Here is a tiny trained network, its code and every weight. The questions are about switching its units off for an input and a target symbol, where a switched-off unit gives its printed mean instead of its output.

import numpy as np


def w(rows, s, z=0):
    codes = np.array(rows[::2]) - 128.0
    scale = np.full(codes.shape[1], s)
    scale[-1] = z or s
    return codes * scale


def softmax(a):
    e = np.exp(a - a.max(-1, keepdims=True))
    return e / e.sum(-1, keepdims=True)


def log_softmax(a):
    a = a - a.max(-1, keepdims=True)
    return a - np.log(np.exp(a).sum(-1, keepdims=True))


def net(x, mask):
    ids = ['ΓΔΘΛΠΣαβεζμτφψ'.index(c) for c in x.split()]
    T = len(ids)
    res = E[ids] + P[:T]
    u = 0
    for l in range(3):
        r = res
        for j in range(2):
            rows = slice(2 * j, 2 * j + 2)
            q, k, v = (r @ M[l][rows].T for M in (Q, K, V))
            z = softmax(np.where(np.tri(T) > 0, q @ k.T / 2**0.5, -1e9)) @ v
            o = O[l][rows]
            res = res + np.where(mask[u + j], z, o[:, -1]) @ o[:, :-1]
        u += 2
    return log_softmax(res[-1] @ U[:, :-1].T + U[:, -1])


Q, K, V, O = {}, {}, {}, {}
E = w([
[149,89,193,187,164,181],'Γ',
[121,26,68,189,58,112],'Δ',
[158,169,80,16,62,97],'Θ',
[112,141,206,126,58,66],'Λ',
[131,180,173,88,210,123],'Π',
[196,96,159,127,157,46],'Σ',
[79,165,41,100,166,15],'α',
[248,86,78,93,186,173],'β',
[2,125,98,225,183,97],'ε',
[172,110,174,91,66,194],'ζ',
[163,184,97,206,105,124],'μ',
[29,213,134,107,50,194],'τ',
[45,30,151,41,154,121],'φ',
[70,142,18,131,164,234],'ψ',
],0.0064)
P = w([
[140,74,97,94,98,143],'0',
[201,147,177,105,35,196],'1',
[200,153,130,147,51,152],'2',
[217,147,129,138,83,161],'3',
[188,173,157,186,86,142],'4',
[226,169,159,162,95,133],'5',
[218,189,160,170,106,170],'6',
[223,211,179,138,98,144],'7',
[216,225,174,178,114,130],'8',
[206,229,184,171,137,125],'9',
[240,215,190,119,153,156],'10',
[237,250,183,138,154,176],'11',
[218,255,200,121,152,177],'12',
[222,233,201,135,125,128],'13',
],0.00074)
Q[0] = w([
[133,97,216,194,167,166],'L0H1',
[191,92,171,97,83,141],'L0H1',
[236,254,216,133,133,154],'L0H2',
[172,146,195,111,81,175],'L0H2',
],0.026)
K[0] = w([
[120,90,177,184,155,169],'L0H1',
[140,150,173,120,121,141],'L0H1',
[163,252,135,183,159,107],'L0H2',
[161,153,136,137,172,122],'L0H2',
],0.047)
V[0] = w([
[119,128,226,180,153,171],'L0H1',
[142,186,145,111,105,108],'L0H1',
[59,48,119,51,92,119],'L0H2',
[171,254,131,141,165,102],'L0H2',
],0.0093)
O[0] = w([
[144,98,255,196,154,191,145],'L0H1',
[166,186,107,107,119,137,146],'L0H1',
[48,4,87,97,115,115,3],'L0H2',
[196,201,208,119,149,117,226],'L0H2',
],0.005,0.0032)
Q[1] = w([
[68,165,208,132,63,77],'L1H1',
[212,115,206,90,86,177],'L1H1',
[41,43,140,98,164,125],'L1H2',
[250,45,175,126,144,99],'L1H2',
],0.025)
K[1] = w([
[38,193,183,131,65,64],'L1H1',
[209,145,178,108,104,157],'L1H1',
[121,58,80,173,74,122],'L1H2',
[253,44,180,135,111,78],'L1H2',
],0.028)
V[1] = w([
[111,126,114,120,225,111],'L1H1',
[30,161,232,141,24,8],'L1H1',
[209,10,182,123,110,89],'L1H2',
[112,108,85,190,61,136],'L1H2',
],0.013)
O[1] = w([
[82,144,66,132,189,122,83],'L1H1',
[38,135,213,152,56,15,140],'L1H1',
[165,2,185,142,98,75,102],'L1H2',
[44,78,57,136,138,123,1],'L1H2',
],0.0088,0.0045)
Q[2] = w([
[248,139,67,134,144,2],'L2H1',
[120,32,105,77,133,140],'L2H1',
[39,179,58,150,181,49],'L2H2',
[171,201,83,15,45,130],'L2H2',
],0.014)
K[2] = w([
[254,111,170,106,148,82],'L2H1',
[102,50,101,142,164,123],'L2H1',
[33,146,43,142,117,136],'L2H2',
[194,245,114,99,111,113],'L2H2',
],0.017)
V[2] = w([
[187,103,129,73,195,51],'L2H1',
[205,134,47,239,62,87],'L2H1',
[89,95,196,151,119,253],'L2H2',
[108,133,151,249,235,107],'L2H2',
],0.016)
O[2] = w([
[189,79,153,69,198,89,200],'L2H1',
[215,131,37,255,43,101,254],'L2H1',
[87,80,179,153,119,236,149],'L2H2',
[104,140,154,238,237,112,117],'L2H2',
],0.0097,0.0035)
U = w([
[122,51,195,222,178,204,71],'Γ',
[89,27,51,166,81,113,215],'Δ',
[148,139,77,18,72,109,45],'Θ',
[61,117,254,154,30,2,52],'Λ',
[136,224,200,61,248,150,151],'Π',
[181,33,163,141,162,3,114],'Σ',
[81,147,34,99,178,42,154],'α',
[202,71,40,98,205,211,7],'β',
[23,127,104,188,195,103,151],'ε',
[166,70,180,71,23,230,124],'ζ',
[199,224,103,222,95,155,191],'μ',
[36,190,135,102,75,169,54],'τ',
[45,38,112,57,154,115,252],'φ',
[92,134,14,100,189,236,124],'ψ',
],0.0042)

Each question gives the input, a string of symbols that net reads in full, and the target symbol t.
The units are the heads (2 rows each of Q, K, V and O). Each row of codes is followed by its name. A weight is (code - 128) times the scale printed after its matrix; where a second scale follows, it is the last column's (O and U).
mask holds one flag per head, layer by layer. A switched-off head (its flag False) gives its mean, the last column of its rows in O, instead of its output. The means were averaged over made-up inputs and are rounded, as every weight is.
A unit's drop is (log p(t) with every unit on - log p(t) with that unit switched off) / (log p(t) with every unit on - log p(t) with every unit switched off).
The circuit of an input: a set's keep is (log p(t) with only the set's units on - log p(t) with every unit switched off) / (log p(t) with every unit on - log p(t) with every unit switched off). Starting from all 6 units, units are removed one at a time, each time the one whose removal leaves the highest keep (on an exact tie, the one counted first), for as long as the keep stays at least 0.8.
units of the circuit, in order: the units of the circuit, biggest drop first
most important unit: the unit with the biggest drop
heads that matter: for each layer, one digit per head in row order, 1 if its drop is at least 0.15 and else 0, layers parted by /
input Σ μ Π μ φ β, target β: heads that matter => 00 / 10 / 10
input μ ζ Δ μ, target ζ: units of the circuit, in order => [L2H2; L1H1]
input Λ β ζ ζ Λ ζ μ Σ ζ ζ, target ζ: most important unit => L1H1
input Γ Σ μ Π Π Δ μ Σ α μ μ Π Λ Θ, target Θ: units of the circuit, in order => [L0H1; L2H2]
input ζ μ τ μ, target τ: units of the circuit, in order => [L1H2; L2H1; L1H1]
input Π μ Σ Π Δ Π ε ζ τ, target τ: units of the circuit, in order => [L2H1; L1H2]
input Π ζ τ Θ ε Γ ζ Π, target ζ: heads that matter => 10 / 10 / 01
input μ Θ μ τ τ μ Δ Π Σ Π φ, target φ: units of the circuit, in order => [L0H2; L2H1; L1H2]
input μ μ Γ Λ Π Δ Σ Θ Γ Θ Θ, target Θ: heads that matter => 10 / 00 / 01
input μ Λ Λ μ, target Λ: heads that matter => 00 / 10 / 00
input Π Λ μ μ Π μ β Π μ Π Π ζ τ Δ, target Δ: units of the circuit, in order => [L0H2; L1H2; L2H1]
input Σ μ Γ μ, target Γ: heads that matter => 10 / 11 / 01
input μ μ μ ψ β ψ α μ Λ μ Γ μ ζ μ, target ζ: heads that matter => 11 / 11 / 01
input μ Π μ Π α, target α: heads that matter => 10 / 10 / 01
input μ μ Σ μ, target Σ: units of the circuit, in order => [L1H2; L2H1]
input μ Δ Σ Θ Σ μ μ μ Π ζ Σ μ μ Λ, target Λ: most important unit => L1H1
input μ μ Γ μ, target Γ: heads that matter => 10 / 01 / 01
input μ Γ Λ Γ Γ, target Γ: heads that matter => 10 / 00 / 01
input μ μ μ τ μ, target τ: heads that matter => 00 / 01 / 10
input ζ Π Γ Γ μ μ Σ μ μ ζ Σ ζ ψ, target ψ: units of the circuit, in order => [L1H1; L1H2; L0H2]
input Δ μ Γ α Γ μ τ μ Σ Γ μ, target Σ: heads that matter => 01 / 01 / 10
input Λ μ μ Π Σ ζ μ α Π μ Γ, target Γ: units of the circuit, in order => [L0H1; L2H2]
